Below is a small trained network, with its code and all its weights. Each question gives an input and a target symbol and asks what happens when units are switched off, that is, made to give their printed mean instead of their output.

import numpy as np


def w(rows, s, z=0):
    codes = np.array(rows[::2]) - 128.0
    scale = np.full(codes.shape[1], s)
    scale[-1] = z or s
    return codes * scale


def f(y):
    return np.maximum(y, 0)


def softmax(a):
    e = np.exp(a - a.max(-1, keepdims=True))
    return e / e.sum(-1, keepdims=True)


def log_softmax(a):
    a = a - a.max(-1, keepdims=True)
    return a - np.log(np.exp(a).sum(-1, keepdims=True))


def net(x, mask):
    ids = ['ΔΞΣΦΩαβγεηλμπψ'.index(c) for c in x.split()]
    T = len(ids)
    res = E[ids] + P[:T]
    r = res
    for j in range(2):
        rows = slice(3 * j, 3 * j + 3)
        q, k, v = (r @ M[0][rows].T for M in (Q, K, V))
        z = softmax(np.where(np.tri(T) > 0, q @ k.T / 3**0.5, -1e9)) @ v
        o = O[0][rows]
        res = res + np.where(mask[j], z, o[:, -1]) @ o[:, :-1]
    y = f(res @ A[0][:, :-1].T + A[0][:, -1])
    res = res + np.where(mask[2:14], y, B[0][:, -1]) @ B[0][:, :-1]
    return log_softmax(res[-1] @ U[:, :-1].T + U[:, -1])


Q, K, V, O, A, B = {}, {}, {}, {}, {}, {}
E = w([
[111,132,168,112],'Δ',
[43,114,128,160],'Ξ',
[102,151,151,159],'Σ',
[84,113,136,149],'Φ',
[197,75,120,185],'Ω',
[195,155,183,207],'α',
[192,112,135,116],'β',
[68,85,66,142],'γ',
[107,116,92,152],'ε',
[164,115,134,41],'η',
[149,158,192,35],'λ',
[122,4,147,121],'μ',
[128,26,178,113],'π',
[71,83,162,145],'ψ',
],0.02)
P = w([
[126,199,6,86],'0',
[64,112,157,115],'1',
[75,108,165,133],'2',
[58,101,145,128],'3',
[61,93,169,145],'4',
[73,103,142,142],'5',
[67,108,96,120],'6',
],0.012)
Q[0] = w([
[191,121,138,87],'h0',
[112,138,130,50],'h0',
[35,133,72,168],'h0',
[165,94,195,1],'h1',
[173,157,142,151],'h1',
[153,129,91,25],'h1',
],0.0099)
K[0] = w([
[119,83,241,76],'h0',
[112,16,233,91],'h0',
[218,216,2,62],'h0',
[141,168,172,209],'h1',
[110,47,166,147],'h1',
[253,49,196,51],'h1',
],0.0071)
V[0] = w([
[137,168,177,98],'h0',
[99,76,177,91],'h0',
[248,90,126,72],'h0',
[111,143,101,78],'h1',
[105,123,138,96],'h1',
[190,100,147,74],'h1',
],0.015)
O[0] = w([
[22,155,179,98,67],'h0',
[71,66,148,25,116],'h0',
[130,49,218,204,14],'h0',
[254,161,92,117,195],'h1',
[154,92,195,116,169],'h1',
[128,110,209,143,2],'h1',
],0.0096,0.0066)
A[0] = w([
[177,148,186,92,79],'n0',
[243,118,181,88,165],'n1',
[150,94,156,2,123],'n2',
[148,173,169,65,93],'n3',
[139,203,112,57,95],'n4',
[112,225,161,69,58],'n5',
[168,189,170,137,96],'n6',
[160,228,101,98,102],'n7',
[102,158,118,120,1],'n8',
[178,103,176,70,88],'n9',
[25,97,59,89,211],'n10',
[141,233,146,255,141],'n11',
],0.0098,0.0045)
B[0] = w([
[132,183,62,89,149],'n0',
[96,186,105,45,174],'n1',
[194,109,144,187,229],'n2',
[130,188,148,230,159],'n3',
[105,84,177,147,219],'n4',
[84,83,133,208,165],'n5',
[10,124,170,109,144],'n6',
[47,60,60,105,242],'n7',
[90,143,122,81,137],'n8',
[196,197,50,76,172],'n9',
[129,169,253,108,252],'n10',
[156,98,78,157,217],'n11',
],0.0076,0.013)
U = w([
[196,113,122,215,1],'Δ',
[173,145,81,170,27],'Ξ',
[143,91,166,174,217],'Σ',
[173,145,70,131,181],'Φ',
[106,98,162,111,181],'Ω',
[90,254,142,169,133],'α',
[141,56,162,78,190],'β',
[81,181,111,161,171],'γ',
[140,184,113,233,72],'ε',
[59,159,95,59,66],'η',
[83,95,184,132,128],'λ',
[130,179,93,81,201],'μ',
[100,136,145,72,173],'π',
[185,14,122,148,51],'ψ',
],0.0094,0.0052)

Each question gives the input, a string of symbols that net reads in full, and the target symbol t.
The units are the heads (3 rows each of Q, K, V and O) and the neurons (one row each of A and B). Each row of codes is followed by its name. A weight is (code - 128) times the scale printed after its matrix; where a second scale follows, it is the last column's (O, A, B and U).
mask holds one flag per unit, heads first, then neurons. A switched-off unit (its flag False) gives its mean, the last column of its rows in O or B, instead of its output. The means were averaged over made-up inputs and are rounded, as every weight is.
A unit's drop is (log p(t) with every unit on - log p(t) with that unit switched off) / (log p(t) with every unit on - log p(t) with every unit switched off).
The circuit of an input: a set's keep is (log p(t) with only the set's units on - log p(t) with every unit switched off) / (log p(t) with every unit on - log p(t) with every unit switched off). Starting from the 12 units with the biggest drops (on a tie, the unit counted first), units are removed one at a time, each time the one whose removal leaves the highest keep (on an exact tie, the one counted first), for as long as the keep stays at least 0.8.
circuit, biggest first: the units of the circuit, biggest drop first
k most important neurons: the k neurons with the biggest drops, biggest first
which heads matter: for each layer, one digit per head in row order, 1 if its drop is at least 0.15 and else 0, layers parted by /
drop of u: that unit's drop, to one decimal
input η Ω Σ, target Σ: circuit, biggest first => [h0]
input Ω γ Ξ, target Δ: which heads matter => 10
input π ε λ α η, target λ: circuit, biggest first => [h1, h0]
input η Ξ η γ λ, target α: which heads matter => 01
input Ξ γ γ π ε η ψ, target η: circuit, biggest first => [h0, n2]
input α η γ γ, target ε: which heads matter => 10
input η Ξ ε Δ Ξ ε, target Σ: which heads matter => 10
input Ξ π λ Σ, target η: circuit, biggest first => [h0, n7]
input α λ λ, target λ: which heads matter => 11
input Ξ γ ε, target η: circuit, biggest first => [h0, n7, n2]
input γ η μ η α, target Φ: 2 most important neurons => [n11, n10]
input α γ η π β, target β: which heads matter => 11
input γ μ Ξ λ Ω, target Φ: which heads matter => 10
input λ ε α μ, target λ: which heads matter => 11
input γ Δ Φ Ξ ψ ε Σ, target Φ: most important neuron => [n10]
input Ξ Ξ λ, target α: 3 most important neurons => [n3, n9, n0]
input Δ Ξ β Ξ, target α: 3 most important neurons => [n7, n10, n4]
input Ξ ψ Δ λ Φ, target η: 2 most important neurons => [n7, n2]
input α π β Σ, target ε: 2 most important neurons => [n11, n7]
input ψ π ψ Σ π η, target β: drop of h0 => 1.5
input μ Ω α ψ Δ η η, target λ: drop of n10 => 0.2
input η Φ η Ω Φ ε γ, target Σ: drop of h0 => 0.7
